What can hang from each mark:
balad: lizopi papu
dudu: lizopi resu
loroger: balad vegup
vuzu: bidamaf dudu lizopi papu
vegup: bidamaf guga
tudad: bidamaf dudu guga vegup zamo
bidamaf: dudu
lizopi: loroger tudad tulo zamo
resu: balad papu tudad
tulo: bidamaf zamo
guga: bidamaf loroger
papu: bidamaf dudu vuzu
zamo: lizopi loroger papu resu tulo

Each row is shifted at random along 6 fixed directions that mean nothing.
Known rows, with every way that one mark hangs from another:
loroger(balad vegup(bidamaf(dudu(lizopi resu)))): [-283  189  107  252   46  -88  128   43  173  216   -1  -34   49   39
  203 -142 -345  -28   57 -171  -65   -2    1   43  -35 -190 -180 -209
  -28  136 -138  -93 -201  -26  310  -32  103  168  -10   90  -62  -69
  118  -80 -113  170  146 -347  201 -195 -199 -190 -126  187  223   90
   23  144]
tudad(bidamaf(dudu) guga(loroger) zamo(papu(vuzu) tulo)): [-184  356 -134  406   91  122 -118 -156 -170   59 -145  128  130  115
   29  -55  -27 -101  143  -63   -4   27 -124   49  194  280   73   37
 -106  201   14  196 -187  -89  309   21 -220   20  142  287   66  187
   54   99   49  131  116  126  -43 -146  -17  -64  -75  169   39  -48
  163   69]
balad(lizopi(tudad tulo) papu(dudu)): [   8  -17   23  -30 -137  -35   64  -60  182 -129  -15 -149 -124   67
  -63  212  -20   24  -36  -39   34  187  -88  -15   90  -39   67   -2
 -123  103   -4   57   -1  -49 -111   62 -143   15 -159   64   56   35
   13   55   88    7   36   59   71   35 -140  114  -70   49  177  -74
  -42  -28]
balad(lizopi(tudad(vegup) tulo zamo(papu(dudu) resu))): [ -24 -180   74   49 -188 -105  104    5  173  -65  123  -54 -167  -43
 -189  183  -49   70  -94  187  198  207 -150  -79   21  -51  -19   34
   40  -86  136  119   21   22 -261  204  -64  -66  -67 -161   -6  147
  -87    1   39   22   28   70  112  204   -4   64  -10   76   48  -37
   17   14]
bidamaf(dudu(lizopi(loroger tudad zamo) resu(balad))): [  82   60   40   39  -81   54   16 -114  -82 -110   17   77  -13  -42
  -59  147   91    9 -114  -13   53   65 -151  -13   60  223  -54   17
  -60  -63   44   81   25 -161   33   48 -147   78    3  190   -2   12
  -67   45 -119 -164  103   32  -73   45   51  196   72  -24   73  -10
   11 -137]
vegup(bidamaf(dudu(resu(tudad(zamo))))): [-167  -67   81  146  -60  -90  -11   36   95    4  -77   30   23 -127
 -119  118 -194  -10   92  -16  -93   85 -134  -58  -10  -78  -34  -16
   40   57   72 -111   45  127  -60   26  -51   73   72   62 -115   79
  -92   75  -11  -45   28   69  -51   69   87 -150   96  145  -19  -73
    2  -70]
bidamaf(dudu(resu(balad(lizopi(tudad tulo) papu(vuzu))))): [-126  106  109  105  -66  -12   14   61  101  -15  -19   -2  -49    7
  -84   99  -61   53  -14   25  -41   72 -123  -99  -28  -36  -37  -21
  -27   17  -19   57   62  -86   58   77 -109  101  -21   92  -63  -49
  -90   73  -47  -12  140   56   15   -4    4  -47   -6  129   25  -63
   14  -58]
papu(dudu(lizopi(loroger tudad(vegup zamo) tulo) resu)): [ -89  176  -11   63  -26   86   24 -107  -79 -101  121   24  -82    0
   66   80  124   83 -195   16   60   32    9  -60   -6  189   53   93
   22 -106   33  205  -53 -214  128   77  -68   89  -68  130   40   -4
  -34   23 -173   20  109   65  -25   25  106  252  -88  -31   31  -32
  -37  -60]
vuzu(bidamaf lizopi(zamo(loroger resu(balad) tulo)) papu): [ -72   41  108  -28  -81  -23  207 -247  -17 -128  109   93  -65   87
   17  155   88  286 -311  -11   23  154  -69 -115  -97   67  -69   54
  -70 -133   39  -28   52 -168  117  131   48  161 -232  -57  -44  -12
  -43   73 -126 -127  -81  -89   22   39  -19  328   17  -97  125  266
  -18  -88]
guga(bidamaf(dudu(lizopi(loroger tulo zamo) resu(tudad)))): [-198 -188  150   89 -193  -89   34   56  148  -68   17   34  -83 -246
  -47   70 -115  301 -115  110  -15   92 -111 -256 -121 -135  -79   77
  139  -97  109 -116  122   70  -78   31  106   72  -93 -206 -113  -45
 -189   51 -111   19  -20  -20  -52   85   78   60   54   76  -37  229
   53 -157]
tulo(zamo(loroger papu(bidamaf dudu vuzu) resu)): [  11   33    0   -7 -180  -54   14 -314 -147 -137  132   79  -45  124
  -27  219   72  132  -72   31   73  137 -102 -142   61  183   72   16
 -100   -7  106  -28   97    9 -128   71  -93  -73  -67  -38   85  167
 -100  142   74  -55  -50   94  -14  174 -162  165  -89  -33  175  141
   43 -233]
loroger(balad(lizopi papu(vuzu)) vegup(bidamaf(dudu))): [  73  160  -46 -178  -33   84   86  -22  -21  -60   39  -42  -32  -55
   64  -73  103  -73  -71  127  108  -72   60    8  -61   10   12   78
  -30   78  -21  162   31  -45  108  -76  106   -4 -135  116   55  -24
  137  -73   52  138   36   82    8  -38   80   90  -34 -152 -107  -56
 -163 -141]
bidamaf(dudu(lizopi resu(balad papu tudad(vegup(guga))))): [-126   87  -38  248  -92   18 -108  -65 -122 -106 -124   64 -130   -3
 -108  229  -78   83  100   31   27  164 -197   43  168  203  -84  -38
   10  144  -26  -28   52  108  -43  145 -145 -240  -24  218  -16   65
 -157   77  -14  -20   50   66   53  -45  -38  -91  -49  277  132  -56
  112 -265]
resu(balad(papu(bidamaf vuzu))): [  69 -137   22   14 -168 -122  124  184   34   28  -87 -121  138 -339
  -16  102  -88   -1  100  131  -61  147 -320 -185  148  -80 -125  -43
   56   32   10 -149   89  133 -332  152  -49  -31   15  209 -186   95
  -72  -25   10  -58  157  122   81   82  213  -20   35  239   83    8
  168 -170]
guga(bidamaf loroger(balad(lizopi papu) vegup)): [  98  -19   12 -218  -29   78 -181  130  124  -39  -20  -69  -80  -42
 -175 -160   14 -120 -107  217  223  -81  138   65 -108 -111   14   70
   67   -8   21  271   82 -158   13 -135  121  -38  -60  -95   97  -71
  174  -49  111  150  -51   66  -26   -1  171  -22   73  -47 -360  -92
 -190   76]
balad(lizopi(loroger zamo) papu(bidamaf dudu(resu) vuzu)): [ -37  172  -45 -152  -83   23 -108  -68  136 -132  156 -135 -313  143
 -167  256  119   96  -99  149  136   72  -18  -56   30  109  144   80
  -70  -13   -3  440   80 -225   64   74 -229 -140 -238   70   84  -97
  104   30   93   86   25  262   85   51  -28  128 -187  121  -24 -389
 -132  -67]
vegup(bidamaf(dudu(resu)) guga(loroger)): [ -18  -22  -64   33   38   28  -93   57 -102   -5 -140   13  102 -183
 -139  -41  -28 -273  137  -20  -85  -38 -120  133   68    6   13   28
   -9  104   36   40   54  133  -43  -21  -28   31  210  325 -114   69
    5   24   13   24   16  134  -79   -9  177 -128   81   91  -93 -195
  -15    8]
bidamaf(dudu(lizopi(loroger tulo))): [  23  -50  102   13  -24  -15  -80  -85  100  -90    7   75 -100  173
 -210  140  -44  121  -73  -99    8   21  -32   22   60   41  -69  -47
  -50   28   83   52   48 -100   65  -46  -88   12 -129  -68   41    9
  -48   81   24  -43  -68   23  -72  -21 -135   40   37   -6   20   13
  -27  -56]
resu(papu(bidamaf dudu(lizopi(tulo)) vuzu)): [  31  -89   70   36 -102 -103  -33   -4   74  -99  -29  -62   37  -95
 -159  346 -133   85   44  -41 -119  295 -279 -160  306   55  -81  -79
  -34  175  106  -38  106  115 -199  117 -257 -110 -137  223 -102  195
  -73  155   37 -120   26  217  -21  111   81   88   51  226  178 -147
  168 -171]
bidamaf(dudu(lizopi(tudad tulo zamo(loroger(balad))) resu)): [  64  290 -126  -16  -30  237    5 -270 -283 -282   90  144 -194   89
   37  108  344   88 -267   44  119   -3   65  101  -23  432   68  182
  -85  -65   20  251   33 -227  221   52  -91  -91  -84  161  107  -12
  -18   32  -49   -8  -41   59  -57  -27  -17  345  -98 -235   13   17
  -65 -252]
zamo(lizopi loroger tulo): [  11 -125  -79  101 -116  -95  119 -187  -99  -85  108   28  -50   43
   58  -18   42  225  -94 -105  162  154 -120  -84   99   36 -131   43
  -25  -75   52 -163  -76  -20 -116   68   97  -15 -129  -73  145  143
   -2   17   31   11  -49  -89   19   54 -204  182  -97   -9  271  367
  127  -12]
balad(lizopi(zamo(loroger))): [ -12  -42  127   13   31 -125  -96   14  313  128  128  -65 -125  296
 -158  -15 -122   28  -20 -100  139    6   19   37  -25 -208    3 -113
  -80  -64  -42  191  -98 -205   67  -13  -44  124  -45 -157  141  -75
  126    4   40   50   57  -41   74    7 -207 -162  -17  125   19 -144
  -88  310]
vuzu(bidamaf dudu(resu(balad)) lizopi papu): [-112  264   51  -30   18   18   96  -74    1 -104  -80  -43  -19 -120
  -81  269   24  -38 -148   24 -177  205 -277    8    5  110  -28   27
  -73   72   10  135   82 -107  116  177 -209  111  -40  398 -267  -60
   -9   37 -192 -179   92   51   38   26  254  157  111  202   40 -103
   46  -72]
bidamaf(dudu(resu(balad tudad))): [ -94  125   64  215  -36 -125    1  141   84  132 -110  -27  205 -230
   24   57 -203 -226  182 -127 -183   94 -335  -93  156   -6 -100  -95
  -19   89  -38  -60  -56   17  -10  104 -218  240  238  426 -195   63
  -25   22 -169 -129  315  -27   -9  -17  143 -201  115  320  140 -115
  147   73]
tulo(bidamaf zamo(papu)): [-114  225   63  -19  -15  -47   79  163  110  206  186  -35   98  -36
  104 -130   59 -123 -109   41 -141 -213 -103 -307 -255 -157   80  160
   35 -223   18  173  -11  -84   47  -61   21  318  132  -73 -101    5
  -41   36 -128  132  132   73  -15   63  185 -190  -67  -32 -107   53
   34  184]
papu(bidamaf dudu(lizopi(loroger zamo) resu(balad)) vuzu): [ -15   35  -26 -124  -85   50 -150    9  -30 -234  171   15 -280  -19
 -284  303  143  231 -179  319  119   93  -32 -135   62  221   31  114
   97 -123  131  429  228 -164  -31  144 -210 -257 -219   29   -6  -10
  -51   85   13   51  -83  407   10  185  266  275 -104  128 -194 -345
  -52 -227]
vuzu(bidamaf lizopi(loroger tudad(guga))): [ -67 -161    9  -93  -88   -8  154  -34  -59  -76   90   -6   -1 -169
   64  -13  137  160 -199  142   50  -71  -39 -159 -152  -39   -8  248
  102 -242  143   62   25    2  -20   56  181   85 -111 -176  -80 -106
 -102  -38 -183  -22  -48   19  -13  103  208  363  -24 -203  -82  262
  -13  -94]
tudad(bidamaf dudu(resu(balad(papu)))): [ -37   53    9  130   87  -17  -82  101  -16  -46 -217   33  114  -39
 -225  169  -85 -132   97  101   19  195  -86  -25  164   83  -26   20
  -13   80   59  124   61  -47  -42   30 -211  -29   64  233  -57  150
  -96  158   26  -64   97  202  -61   47  180   -6  200  187 -133 -220
   45  -13]
bidamaf(dudu(lizopi(zamo(loroger papu)) resu)): [ -42  250   68   91    2   36  -37  -97   -5   20   42   61    3    9
  -15   98   31  -31 -103  -99  -53   42 -149  -32   23  160  -14   12
  -83  -14   -4  145  -63 -206  180   55 -176  156   76  263  -19    1
   19   68 -123  -84  179   52  -51  -38    8    3   35  114   70  -71
   38  -10]
balad(lizopi(zamo) papu): [ 157  -24  -96 -114 -194    7  130  -46   58  -61   15 -171  -73 -273
   28  157  130  -55   -2   64   41  188 -275  -42   90   66   71  106
  -74   68    6   -7  -28   63 -271  137 -105  -81   17  258  -53   53
   59  -92   53  -48  140  115   63   36   41   47  -24  116  162  -64
   51 -156]
resu(papu(bidamaf(dudu(lizopi(tudad))))): [-107   69  -37  104 -124  -13    8   80  -45  -19  -14  -82  -25 -197
   -2  138   -2   33    1   98  -80  103 -219 -131   95   66  -27   93
   72   42   31   40   49  157 -100  138  -92 -131  -30  149 -165   71
  -99   35  -15    0   82  120   74   69  171   -1  -50  128   69  -81
  162 -173]
lizopi(loroger(vegup(bidamaf(dudu(resu)) guga)) tudad): [-221   83 -171  137  -67   44   79  -91 -172  -29   53  -29 -134   16
  168  -88   -3  -37    5   62  112 -107   87  105  -52   90   -1   46
   57  -65  -13  119  -50   81  173   -4  108 -107  -50  -32   14  -96
  -13 -123 -105  170  -64 -221  163    4 -117  144 -240 -123  141   13
  -38  -27]
guga(bidamaf(dudu(lizopi(tulo) resu))): [ 115   75   25 -131   11  126  -84 -139 -165 -278  -89  133   31   -8
  -35   65  204   69 -204  -25  -25    8   70  -23    4  260   54   98
  -45   36   65   56  112 -135  108 -120  -71   85 -126   79   63   46
  -45  164    5  -89 -101  121 -276  -31  129  306  184 -254 -148   94
  -79 -183]
resu(balad papu(vuzu(bidamaf)) tudad): [ -60   84   18  106  -35 -109 -162  163   46   23  -50  -15   19   78
 -178  174 -113  -23  128  172   84   26 -129 -131  135   -3  -88  -30
   77  -25  -23  225  175   11  -66  128 -138 -110  -75  103   22   87
  -65   86   21  -24   77  203   85  133  195 -149   11  214 -150 -239
   57  -22]
loroger(balad vegup(guga(bidamaf))): [ -47 -141   65   20   52  -26    8   55   61   43  -28   59   -8  156
   -7 -161 -201   52   12   45  175  -54  212   85  -61 -185 -118 -159
    6   28  -42  -21   45   -3  108 -124  266  -10 -114 -214  112  -18
   24  -30   54  160 -135 -204   67  -63 -148   -6  -15  -74  -75  120
 -132   91]
loroger(balad(lizopi(tulo(bidamaf) zamo(resu(tudad))))): [ 258 -254  -56  -92 -159  -67  111   79   59 -138   84  -44  -73 -217
 -174  140   40  -75   -7  207  190  156 -194  -28   98   15  -78   70
   13  -30  143   59  138   75 -385  115   10 -157   38   45  -40  196
  -18 -107  102  -16   -6  116   77  169  132   63   48   32  -24  -29
   28 -124]
papu(bidamaf dudu(lizopi(loroger tudad(vegup)) resu)): [-278 -177  124  197 -101 -168  -90   26  193  -64   24  -57 -194   59
 -178  289 -310  237    2   21    8  247  -86  -64  135  -72 -102 -129
   73   38   61    0   13   25  -90  116 -151 -130 -197 -136  -66    5
 -122  123  -38   29  -65   -4  126   81  -80   72  -96  329  183 -111
   52  -36]
tulo(zamo(loroger(balad) resu)): [   7  138  -40   56 -120  -29  114 -170 -119   52  178   16   37    3
  185  -80   92  -16  -53  -36   70  -26  -80  -71  -65   62   35   37
  -68  -76  -20  -42  -67  -42  -15   55  101   76  132   60   28   44
  -12  -77  -58   35  142 -141   96   37 -125   13 -146  -31  174  227
   66  -49]
lizopi(tulo(bidamaf) zamo(loroger)): [ 191   17 -170  -71    2   44   48 -149 -129 -193  124   68  -78  161
  -28   82  179  -20 -154  -75   96   30   13   77  109  256   26   56
 -101 -105   76  157   36 -119  -18    0 -117  -61  -89   17   85  153
   65   14   43   21 -186  -49  -23    7 -107  203  -72 -209  126   -1
  -15   16]
papu(bidamaf dudu(lizopi(tudad tulo) resu(balad)) vuzu): [-240  160  -20  125  -77   46  -76 -141  -61 -291   73   22 -342  174
  -75  312    6  382 -132  120   18  187   62  -56  100  222   -1   -2
   12   63    0  200  111  -88  149  160 -212 -303 -337  -23   42  -43
 -101  148   33  150 -161  167  129   21  -83  295 -296  144  126 -126
   31 -256]
papu(bidamaf(dudu(lizopi)) vuzu): [ -99   32   89   79  -79  -95    0  -68   29  -63    4   -4   12 -138
   48  131  -98  191   39  -79 -206  118 -167 -175  147   21  -79  -25
   -7  151   34 -104    5   97   55   51 -146  -24 -117  112 -128   -4
  -64   93  -58    1   -5  114  -50  -12    1  108  -58  141  194   32
  144 -167]
vegup(bidamaf(dudu(lizopi(tudad))) guga(loroger(balad))): [-126 -147  122  147  -33  -43   14  -25   36   43  -86   41   52  -61
  -43 -106 -177   28   75  -64  -21  -58  -19   53  -49 -232 -100  -52
  -18   71   -9 -151    9  128   43  -81  211   88   37  -15  -29  -38
  -73   28  -18   92  -43  -38    6  -29  -80  -84  -22   38   37  136
  -21  -18]
tudad(bidamaf dudu guga zamo(loroger)): [ -49   44  -49  325  157   53 -115 -276 -248  -42 -192  207  210  264
    6  -53  -30   58  128 -100  166   61  108   43  191  195  104   12
 -134   90   46   42 -118  -83  213 -121  -28   28   51   48  207  154
  -89  161    3    6  -16   91 -182  -50 -118  136   74  -84   -8   95
   20    3]
tudad(bidamaf guga(loroger) vegup zamo(papu tulo)): [-200 -106  -57  353   50   58 -152  -83 -138   -1 -135  203  -16  201
 -184  -44  -92  166   71  197  294   82   54   58   97  102    9   42
  102   44  115   55  -76   42  -38   32   51 -207  -75 -297  172  234
 -133  141  133  173 -125  117  -63  -20    4  -40   15   85 -163  117
   47  -32]
tudad(bidamaf dudu guga(loroger(balad(lizopi(zamo)))) vegup): [ -39 -162   33  285  130  -18 -113 -152 -128  -31 -275  166  199  110
 -115  -49 -178    0  218    8  227  155   23  131  293   42  -48  -66
  -58  230   47  -76 -135   97   14 -105  -17 -126  -42  -53  120  133
  -92  146   -9   41  -48  -17 -127  -83 -118   70  139   66   43  117
   47   -3]
dudu(lizopi(loroger tudad) resu(balad)): [  13  -48  -10  111  -97  -24   12   45  -16  -38   42  -56 -112  -88
  -83  150   -7   11  -74   97  132  116 -176   10   68  108 -129  -12
   63 -118   32  118    6 -126 -139  151  -82  -90   30  139  -15   -2
  -68  -68  -99  -56  133   10  144   82   95  107  -42  194   75  -54
  111  -81]
balad(lizopi(loroger tudad(bidamaf) tulo)): [   1 -250   32   -8  -62 -133    2  117  259  -18   72 -114 -136   85
 -214   51  -55   20  -24   60  145   46  -40  -17   29 -187  -37   29
   47  -97  120  176   16  -33 -177   26  -10    6 -105 -233   33   24
  -22  -22   61   78  -29   16   78  131  -32   43   15    2  -29  -78
   -8  155]
tudad(bidamaf dudu(lizopi) guga): [-156   -6  142  220  191  -11 -141  -68    6   26 -158  176  143  251
 -109  -39  -99  157   40  -21   92  -12  158  -66   74  -33   21   27
  -45   21   30  143  -42 -107  265 -152   -1  103  -82 -160  135    7
 -144  203  -50   60  -40  128 -141  -52  -38  100  110  -24 -161   60
   14   98]
vuzu(bidamaf(dudu) lizopi(loroger zamo(resu tulo)) papu): [-127  143   54  -71 -107   49  163 -201   -9 -150  148   77 -168   -3
  -75  194  159  214 -319   94  -12   64 -107 -117 -153  147  -13  173
  -20 -138  114  166   94 -151  198  125  -17   92 -201  -13 -139  -63
  -45   18 -145  -82  -70   -3   11   52   81  301  -22  -98    6  105
  -53 -135]

Rows:
[ -97  165   49  152    7 -145   45  118   64   75  136    8   85   95
   22  -44 -125 -130  -14  -69  -60   12  -68 -152   26   -1  -75  -48
  -11  -39  -14  114  -17 -100  111   23 -101  230   51   56  -39  168
    9   31  -13   56   93  -26   75  -32   44  -87  -38   85   59  -32
   76  270]
zamo(resu tulo(bidamaf))
[  33 -239  -48  -72 -166  -78   80  181  133   59   83 -128  -80 -216
 -147   51 -134  -54   35  252  178   46 -140  -47   16 -147 -115   -3
  124  -73  127   81  104   85 -263   49  126 -162  -17  -51  -96   23
   23 -184   11   74   45  -31  177  135   87  -40  -47  153  -40  -73
  -17  -82]
lizopi(loroger(balad(papu(dudu)) vegup))
[ -80  306  -49  323  133   79 -127 -204  -81  -41 -170   74   15  153
  -52  122  -73  -42   77 -143   -8  164   -2  117  196  272   42   -4
 -115  212    8  126 -215 -136  275    1 -244  -91   81  307   88  161
   15  102   31   31   69  129  -52 -116  -69  -14   12  175   49 -130
   66   30]
tudad(bidamaf dudu(lizopi) zamo)
[ 144 -166  167 -228  -26 -100   76  242  235  102   29  -52  217 -223
 -164   -5 -173 -198  -19  153   50    9  -64 -152  -18 -266 -104  -43
   43  -37  122   97  134  -50 -144  -78   86  226    2   81  -75  115
   83  -13  -16  -44  106  155  -77  168  327    0  243    2 -261 -164
 -149   62]
loroger(balad(papu(dudu vuzu)) vegup(bidamaf))
[   9  242   25  -23  110   51  -72   13  -12  -29   32   24  -44  216
  -85   82  114  -56 -112   53   98    9   23   22  -14  144   23  -22
  -65  -72  -73  319   32 -316  139   70 -175   91  -47  162   94  -17
   64   88    4  -26  117  122   11  -22   86   48   20   33 -124 -216
  -69   79]
dudu(resu(balad(lizopi(zamo(papu(vuzu(bidamaf)))))))
[-142  189  -14   95  -50  -40   55   87  172  143   50 -173 -132 -136
 -103   89 -126 -218  -15   37  -77   14 -256   52  -29  -50  -51   22
   18  -35   43  275 -116  -96  115  149 -130  -13  161  239 -216 -100
  107 -192 -157   10  176  -49  243   73  108 -125  -98  336   71 -254
  110  191]
vuzu(lizopi(loroger tudad) papu)
[-194   59   96  215  -61 -140   79   90  209  123   77  -41  -67   77
 -151   81 -180    7  -85   58  100  115 -175 -143  -25 -121 -152   10
   23 -117   73  159  -89 -140   -1  148  -83   93  -11  -97   40  184
    2   63   63   46   91   37  150  159  -40  -75  -62  210   29   49
  137  283]
zamo(lizopi(tudad) papu tulo)
[  92   64   55 -173 -118  -54  126  -52   78  -56    5 -163   92 -245
  106  108  111    4  -18    3 -106  130 -240 -195   51  -68   58  101
  -87  111   -6  -16   35   26 -119   47  -75  150  -90  272  -80  -29
   19   13  -59  -74  173  203  -69   33  132  153   53   30  102   16
   22 -144]
balad(lizopi papu(vuzu(bidamaf dudu)))
[-191   67  121   14 -105   20   55 -138   27   33  166  121  -56   73
   83   23  119  276 -189   98   73  -68   27 -289 -241  -62  118  158
   24 -224   34   36   65  -98   37   14  118  213  -68 -262   90  -52
 -181  127 -115   30   47   71  -73  130    9   89  -77 -120  -73  262
  -37 -119]
tulo(zamo(papu(dudu(lizopi resu(tudad(guga))))))
[-149  162  -11  -30  -64    7  -40  -34   -1 -105  -14  -38  -66   -8
   51  170   28   92  -48   62  -27   65   25 -133   14   83   99   78
  -16    4  -59  101   89  -77   51   48 -108   26 -159   93   -5  -26
  -38  118   -1    0   23  134   -5    7   71  129  -81   40    5 -118
  -67 -145]
balad(papu(bidamaf dudu(resu(tudad))))
[ -91   85  131   55  -71   -8  -26  -25   91  -21   71   25 -127  298
 -192  181  -55  254  -82   63  100   37  -49 -160   -4  -45  -55  -94
  -37  -48  -10  129  135 -145   72   63  -45  -38 -251  -99   90  -26
  -90  129   38    4   58  104   84   56  -91  -18 -109  107    0  -25
   -5 -104]
resu(balad papu(dudu vuzu(lizopi(loroger tulo(zamo)))))
[  17 -157  103  119   -8 -150  -34    9    5   30 -207  112  313   65
   44   -4 -115   54  162  -24  118  -18  -27 -183  162  -64  -60  -63
  -36  -57  -60 -112   84  -26  -86  -69   26  260  -92  -49  129   98
 -152  167  -44 -136   63   36 -131   41   69   88  198  -52  -39  163
   24  -14]
resu(balad(papu) tudad(bidamaf guga))
[ -61  191  117   -7   -6  -11  -37  -64  114  -10   70  -26   -5   16
  -66  130  -91  -32  -25  -57 -112   37  -76 -107   34    1   24  -21
  -83   51   48  192  -44 -156  229   24 -198  113   -7  189   -7  -51
   64   68 -120  -40  112  174  -33   64   49   91  -33  151   32 -188
  -30   90]
papu(dudu vuzu(lizopi(tudad)))
[  37   98   51   91  -17  -52   76  -29   26   13   78   -6   86 -156
   71  200   17    2 -136 -172  -81  262 -293 -134  200  179  -98  -15
  -54  -13    0    3  -82 -158  -48  170 -248  205   23  394  -75  161
    4   82 -141 -203  232   34  -38    1  164  157   97  161  225  -39
  194    6]
dudu(lizopi(zamo(tulo)) resu(papu(bidamaf)))
[  86  114 -185  -35  -41   -4  136  -36  -43  -23   93 -156  -27 -126
  187  -78  203 -113  -24  -98   -5  -20 -159   22  122  102   40   96
  -27   23  -18  117 -147  -22  -37   71  -48   45    7  263  -34   -1
  138 -167  -47  100  165  -53   84  -77    6   98 -141  -32  206   15
   98   25]
balad(lizopi(loroger tulo))
[  38  -80   67  -16 -142 -140   92  162  130   61   19 -168   51 -131
   -1    9  -36   15   26  113   57   15 -196 -183   52 -167  -79  -21
   35  -72  -34   56   32  -41 -183   82   -2   89  -79   54  -54  -35
  -16  -45  -17   11  191   93  109   90  129   32  -33  116   41  -28
   62  -11]
resu(balad(lizopi(loroger tudad) papu(bidamaf vuzu)))
[-104   95  -58  128  -35    3  -14  141    5   28  -61  -59   51 -180
  -39    5  -33 -203   56  120  -61   -8 -105   -6   17   31    8  113
   58  -14   66  182  -40   62   16   58 -110  -13  149  117 -134   55
  -40   -7  -62   48   75   64   50  101  194   -2   37   80  -70 -174
   71   90]
lizopi(tudad(bidamaf(dudu)))
[-437  159   25  611  160  -63  -59  -63 -117  251 -149  120  207  141
  162 -262 -271  115  215  -40  110   -8   48  -47   83  -73   18  -24
   57   71  -50   -1 -333   31  304   -9  122   47  104  -61   54   44
 -124   50 -178  255  178  -84   14 -152 -106 -184  -95  232   57  157
  129  169]
tudad(bidamaf dudu guga vegup zamo(loroger))
[-219  301 -101  188  -76  -75   77 -170 -245  -40  201   65  -75  210
  179  -36  102  147 -174   77  134    3   33 -140   12  197  -12   73
   19 -123  -32  176  -11 -128  160  140   40   22 -144  -63  103  152
   13   62   75  157   32  -13  174   17 -111  149 -252  -53  139  178
   97  -28]
zamo(loroger papu(bidamaf) resu tulo)
[  82  -17 -149   18  -49  -18  112  -94 -115 -161   26   -6   -6   27
   55   69   67  -37  -10 -144  -57    3 -111   10  165  180  -51   13
  -60   35   80  -26   26   45  -36  -53  -91  -31 -110   85  -50   97
   -9  -26  -14   33 -101 -126   -4  -72 -134  156 -106 -137  266  111
   82  -95]
lizopi(loroger tulo(bidamaf(dudu)))
[-146  -91   72   67 -141 -135  116   26  245  120  222  -73 -177   15
   -4  -29  -76  225  -91   83  138   97 -111 -180  -88 -248  -49   17
   55 -124   25   58  -52  -23  -65  116   95   68 -108 -230   45  -35
   30  -45  -14  148   78  -25  143   85 -116  -71 -124  139  109   97
   32   98]
balad(lizopi(zamo(loroger(vegup) papu(vuzu) tulo)))
[ -86   76   49  -34  -32  -49   -5  -32   96  -44   67  -47  -90  -30
 -144  205   -6   65 -142  113  -12   79 -152  -18   -9   21  -30   57
   17  -48   88  246   71  -54   32  100 -108  -15 -108   44 -120  -13
   -5   10  -83  -23  -23   73   71   98  116  114    9  116  -47  -78
    4   -2]
vuzu(bidamaf dudu(lizopi(loroger zamo(papu))))
